Below are the code and all the weights of a small trained network. Each question names an input and a class and asks about switching units off, where a switched-off unit gives its printed mean instead of its output.

import numpy as np


def w(rows, s, z=0):
    codes = np.array(rows[::2]) - 128.0
    scale = np.full(codes.shape[1], s)
    scale[-1] = z or s
    return codes * scale


def f(y):
    return y / 2 * (1 + np.tanh(0.7978845608 * (y + 0.044715 * y**3)))


def log_softmax(a):
    a = a - a.max(-1, keepdims=True)
    return a - np.log(np.exp(a).sum(-1, keepdims=True))


def net(x, mask):
    res = np.array(x, float).reshape(1, 7) / 4 @ E
    y = f(res @ A[0][:, :-1].T + A[0][:, -1])
    res = res + np.where(mask, y, B[0][:, -1]) @ B[0][:, :-1]
    return log_softmax(res[-1] @ U[:, :-1].T + U[:, -1])


A, B = {}, {}
E = w([
[163,157,244,135,88,197,144,169,93],'x0',
[182,161,123,159,190,14,152,143,134],'x1',
[96,100,139,100,171,85,166,2,106],'x2',
[153,94,132,102,88,41,173,195,195],'x3',
[110,253,158,126,92,90,214,108,172],'x4',
[62,104,188,161,96,125,169,125,161],'x5',
[58,124,57,81,177,127,142,132,146],'x6',
],0.0094)
A[0] = w([
[82,103,164,111,96,149,120,122,80,139],'N1',
[78,184,145,90,43,129,153,207,122,124],'N2',
[161,176,188,173,95,147,159,149,98,125],'N3',
[103,111,141,55,126,133,121,49,137,106],'N4',
[68,152,41,65,173,83,98,107,171,160],'N5',
[104,93,123,170,26,172,64,157,159,77],'N6',
[186,54,101,169,126,42,91,73,183,253],'N7',
[11,85,159,74,130,153,115,83,93,117],'N8',
[71,98,7,74,199,16,115,128,208,187],'N9',
[129,209,150,135,41,148,188,177,226,152],'N10',
[95,91,119,198,241,98,39,149,108,173],'N11',
[115,139,166,114,45,153,148,125,73,55],'N12',
[131,7,86,174,2,139,54,88,174,124],'N13',
[66,131,156,190,153,40,246,52,175,199],'N14',
],0.0088,0.0035)
B[0] = w([
[182,113,65,81,202,133,190,180,204,166],'N1',
[61,200,114,140,151,76,110,138,191,195],'N2',
[99,153,118,120,132,120,139,160,129,203],'N3',
[154,70,104,174,133,168,161,169,86,163],'N4',
[160,88,74,126,66,138,165,144,131,204],'N5',
[70,156,69,186,116,144,81,43,188,185],'N6',
[128,134,159,63,112,104,142,134,2,204],'N7',
[205,44,42,171,141,116,159,133,82,190],'N8',
[142,64,120,68,172,177,253,154,31,254],'N9',
[148,177,180,25,150,41,38,130,92,234],'N10',
[99,233,45,128,167,130,157,237,143,193],'N11',
[110,150,147,85,172,168,215,195,147,175],'N12',
[149,167,199,145,19,113,61,81,171,194],'N13',
[104,62,159,166,59,65,76,120,79,237],'N14',
],0.0084,0.013)
U = w([
[119,248,167,92,123,76,81,133,138,167],'0',
[114,172,103,165,96,159,108,107,206,146],'1',
[116,114,222,109,65,56,90,69,96,242],'2',
[150,89,106,93,132,119,193,134,91,3],'3',
],0.011,0.00069)

Each question gives the input, the list of numbers given to net, and the class t.
The units are the neurons (one row each of A and B). Each row of codes is followed by its name. A weight is (code - 128) times the scale printed after its matrix; where a second scale follows, it is the last column's (A, B and U).
mask holds one flag per neuron, in row order. A switched-off neuron (its flag False) gives its mean, the last column of its row in B, instead of its output. The means were averaged over made-up inputs and are rounded, as every weight is.
A unit's drop is (log p(t) with every unit on - log p(t) with that unit switched off) / (log p(t) with every unit on - log p(t) with every unit switched off).
The circuit of an input: a set's keep is (log p(t) with only the set's units on - log p(t) with every unit switched off) / (log p(t) with every unit on - log p(t) with every unit switched off). Starting from the 12 units with the biggest drops (on a tie, the unit counted first), units are removed one at a time, each time the one whose removal leaves the highest keep (on an exact tie, the one counted first), for as long as the keep stays at least 0.8.
circuit, biggest first: the units of the circuit, biggest drop first
unit that matters most: the unit with the biggest drop
top k neurons: the k neurons with the biggest drops, biggest first
drop of u: that unit's drop, to one decimal
input [-3,-2,-1,6,0,-3,-7], class 2: unit that matters most -> N11
input [7,-6,-1,5,-3,-3,-6], class 1: top 2 neurons -> N6; N7
input [5,7,4,-2,-5,-6,-7], class 0: circuit, biggest first -> N9; N11
input [-3,-5,-8,0,1,-2,8], class 1: circuit, biggest first -> N6; N7
input [0,-8,1,5,-4,5,5], class 1: top 2 neurons -> N13; N6
input [-3,5,-3,5,5,-2,-5], class 2: circuit, biggest first -> N11; N14
input [-1,2,-4,6,-6,3,0], class 0: circuit, biggest first -> N13; N14
input [-1,-7,2,-7,3,7,-2], class 1: top 2 neurons -> N9; N7
input [1,6,-3,-4,-1,-1,-3], class 0: top 3 neurons -> N9; N8; N5
input [-2,-7,7,3,-4,-5,-5], class 2: top 3 neurons -> N13; N9; N11
input [8,3,4,0,-5,8,-3], class 3: top 2 neurons -> N1; N10
input [-8,-5,7,7,3,-3,-8], class 2: top 4 neurons -> N14; N13; N11; N1
input [3,-7,-4,0,1,3,5], class 1: top 3 neurons -> N6; N7; N8
input [-1,-2,6,-7,-6,4,-6], class 3: top neuron -> N8
input [-2,-8,3,2,-3,8,-1], class 1: top 2 neurons -> N13; N9
input [8,2,-1,-7,-5,-8,3], class 0: top 2 neurons -> N9; N8
input [3,-4,-2,1,4,5,5], class 0: drop of N10 -> 0.1
input [2,2,-5,-2,-6,7,-4], class 1: drop of N10 -> 0.2
input [8,7,-7,-3,-5,-2,8], class 0: drop of N9 -> 0.7
input [6,-8,-6,-3,-1,7,-8], class 0: unit that matters most -> N10
